Here is a tiny trained network, its code and every weight. The questions are about switching its units off for an input and a class, where a switched-off unit gives its printed mean instead of its output.

import numpy as np


def w(rows, s, z=0):
    codes = np.array(rows[::2]) - 128.0
    scale = np.full(codes.shape[1], s)
    scale[-1] = z or s
    return codes * scale


def norm(h):
    return h / np.sqrt((h * h).mean(-1, keepdims=True) + 1e-5)


def f(y):
    return y / 2 * (1 + np.tanh(0.7978845608 * (y + 0.044715 * y**3)))


def log_softmax(a):
    a = a - a.max(-1, keepdims=True)
    return a - np.log(np.exp(a).sum(-1, keepdims=True))


def net(x, mask):
    res = np.array(x, float).reshape(1, 4) / 4 @ E
    u = 0
    for l in range(3):
        y = f(norm(res) @ A[l][:, :-1].T + A[l][:, -1])
        res = res + np.where(mask[u : u + 12], y, B[l][:, -1]) @ B[l][:, :-1]
        u += 12
    return log_softmax(norm(res)[-1] @ U[:, :-1].T + U[:, -1])


A, B = {}, {}
E = w([
[171,92,93,183,46,184,82],'x0',
[97,127,49,149,126,132,203],'x1',
[89,167,23,154,167,66,126],'x2',
[117,250,123,80,77,136,118],'x3',
],0.012)
A[0] = w([
[137,223,94,138,51,136,88,82],'0.n1',
[160,134,142,131,72,154,67,72],'0.n2',
[142,46,110,142,28,176,156,162],'0.n3',
[128,252,153,107,94,133,124,67],'0.n4',
[100,243,85,111,199,88,156,1],'0.n5',
[130,197,164,118,74,146,164,133],'0.n6',
[118,121,150,111,83,142,67,74],'0.n7',
[122,231,55,133,69,141,137,97],'0.n8',
[144,153,155,107,97,133,96,103],'0.n9',
[146,97,67,140,97,125,50,143],'0.n10',
[123,209,200,131,98,116,64,122],'0.n11',
[117,182,130,120,158,119,85,99],'0.n12',
],0.02,0.0068)
B[0] = w([
[28,168,70,58,150,144,50,226],'0.n1',
[170,147,158,158,199,92,165,203],'0.n2',
[111,104,178,99,3,134,123,252],'0.n3',
[25,60,99,170,151,193,130,217],'0.n4',
[122,191,177,243,73,62,183,224],'0.n5',
[106,162,136,77,107,200,169,200],'0.n6',
[164,141,115,184,165,137,123,176],'0.n7',
[244,131,31,64,124,64,132,238],'0.n8',
[154,163,115,157,156,188,130,174],'0.n9',
[44,73,136,138,112,179,113,218],'0.n10',
[194,137,170,109,217,181,113,223],'0.n11',
[148,138,158,68,159,62,78,167],'0.n12',
],0.028,0.013)
A[1] = w([
[140,79,94,213,74,118,126,92],'1.n1',
[130,37,57,137,131,40,138,59],'1.n2',
[165,135,117,137,94,99,129,2],'1.n3',
[71,171,102,98,54,63,140,183],'1.n4',
[100,81,124,133,113,157,105,66],'1.n5',
[85,44,164,169,80,118,200,144],'1.n6',
[135,59,122,172,105,135,145,88],'1.n7',
[79,160,106,179,125,75,117,24],'1.n8',
[96,126,132,179,59,59,150,135],'1.n9',
[107,53,71,107,97,124,176,53],'1.n10',
[162,127,90,170,97,112,132,58],'1.n11',
[97,217,126,201,89,40,251,81],'1.n12',
],0.022,0.0039)
B[1] = w([
[97,154,154,145,136,176,137,183],'1.n1',
[68,154,169,141,102,149,159,172],'1.n2',
[110,134,120,84,195,131,62,138],'1.n3',
[126,75,96,124,88,109,59,228],'1.n4',
[170,199,169,106,127,137,155,167],'1.n5',
[97,138,158,159,151,153,156,240],'1.n6',
[118,107,174,127,158,134,109,168],'1.n7',
[136,127,75,188,104,121,121,176],'1.n8',
[107,187,114,154,197,149,144,225],'1.n9',
[160,170,134,88,89,169,114,179],'1.n10',
[94,130,148,77,180,151,95,145],'1.n11',
[106,120,87,39,252,133,156,252],'1.n12',
],0.036,0.016)
A[2] = w([
[111,9,174,212,114,86,105,119],'2.n1',
[101,141,165,136,113,107,135,89],'2.n2',
[85,133,155,27,99,195,231,192],'2.n3',
[106,164,123,182,116,201,122,81],'2.n4',
[162,82,194,135,208,108,123,234],'2.n5',
[112,170,109,134,63,103,101,22],'2.n6',
[80,77,175,181,119,136,139,35],'2.n7',
[105,137,184,95,152,5,202,148],'2.n8',
[89,120,158,158,114,171,140,3],'2.n9',
[55,115,143,98,138,233,103,117],'2.n10',
[70,192,132,209,129,69,91,28],'2.n11',
[166,118,38,198,102,145,140,157],'2.n12',
],0.024,0.003)
B[2] = w([
[6,94,199,138,125,113,109,137],'2.n1',
[139,119,142,102,165,159,115,143],'2.n2',
[126,43,166,179,114,143,17,225],'2.n3',
[132,125,195,116,137,132,161,190],'2.n4',
[163,113,95,51,16,130,85,184],'2.n5',
[168,39,136,97,150,87,74,144],'2.n6',
[121,51,139,126,191,143,156,161],'2.n7',
[197,160,179,120,219,189,136,153],'2.n8',
[136,82,100,113,173,252,114,174],'2.n9',
[81,105,183,223,68,14,232,254],'2.n10',
[56,118,130,105,92,132,44,141],'2.n11',
[137,90,203,78,141,74,120,131],'2.n12',
],0.027,0.026)
U = w([
[170,152,61,176,88,95,155,2],'0',
[53,161,41,110,229,94,125,167],'1',
[163,165,66,172,86,102,147,9],'2',
[152,148,68,173,91,83,156,59],'3',
[84,66,67,88,30,73,50,189],'4',
[254,163,137,74,122,136,115,100],'5',
[83,65,206,179,119,167,132,201],'6',
],0.017,0.0074)

Each question gives the input, the list of numbers given to net, and the class t.
The units are the neurons (one row each of A and B). Each row of codes is followed by its name. A weight is (code - 128) times the scale printed after its matrix; where a second scale follows, it is the last column's (A, B and U).
mask holds one flag per neuron, layer by layer. A switched-off neuron (its flag False) gives its mean, the last column of its row in B, instead of its output. The means were averaged over made-up inputs and are rounded, as every weight is.
A unit's drop is (log p(t) with every unit on - log p(t) with that unit switched off) / (log p(t) with every unit on - log p(t) with every unit switched off).
most important unit: the unit with the biggest drop
top k neurons: the k neurons with the biggest drops, biggest first
top k neurons in layer l: the k neurons of layer l with the biggest drops, biggest first
drop of u: that unit's drop, to one decimal
input [3,-2,6,7], class 4: top 2 neurons	(0.n1, 1.n12)
input [0,4,0,4], class 4: most important unit	0.n1
input [-7,-1,-1,6], class 1: top 2 neurons in layer 0	(0.n5, 0.n10)
input [-4,8,-7,5], class 4: top 2 neurons	(0.n6, 0.n8)
input [1,-6,8,6], class 4: top 2 neurons in layer 0	(0.n1, 0.n5)
input [-4,1,2,8], class 1: top 2 neurons	(1.n12, 0.n5)
input [2,-7,-2,-2], class 5: top 2 neurons in layer 0	(0.n4, 0.n11)
input [0,-5,3,-2], class 4: top 2 neurons in layer 0	(0.n3, 0.n5)
input [-5,-6,3,8], class 1: top 4 neurons	(0.n3, 0.n8, 0.n12, 2.n3)
input [-8,-7,1,-6], class 5: top 2 neurons in layer 2	(2.n8, 2.n10)
input [0,8,-1,5], class 4: top 2 neurons in layer 0	(0.n1, 0.n8)
input [-5,2,-1,7], class 1: top 2 neurons in layer 0	(0.n5, 0.n8)
input [-5,-3,2,-1], class 1: drop of 0.n5	0.4
input [-3,-7,6,-2], class 1: drop of 0.n5	1.7
input [4,-8,-7,2], class 5: most important unit	0.n2
input [-6,6,-5,5], class 1: top 2 neurons	(0.n5, 1.n12)
input [7,7,-6,7], class 4: drop of 0.n8	0.1
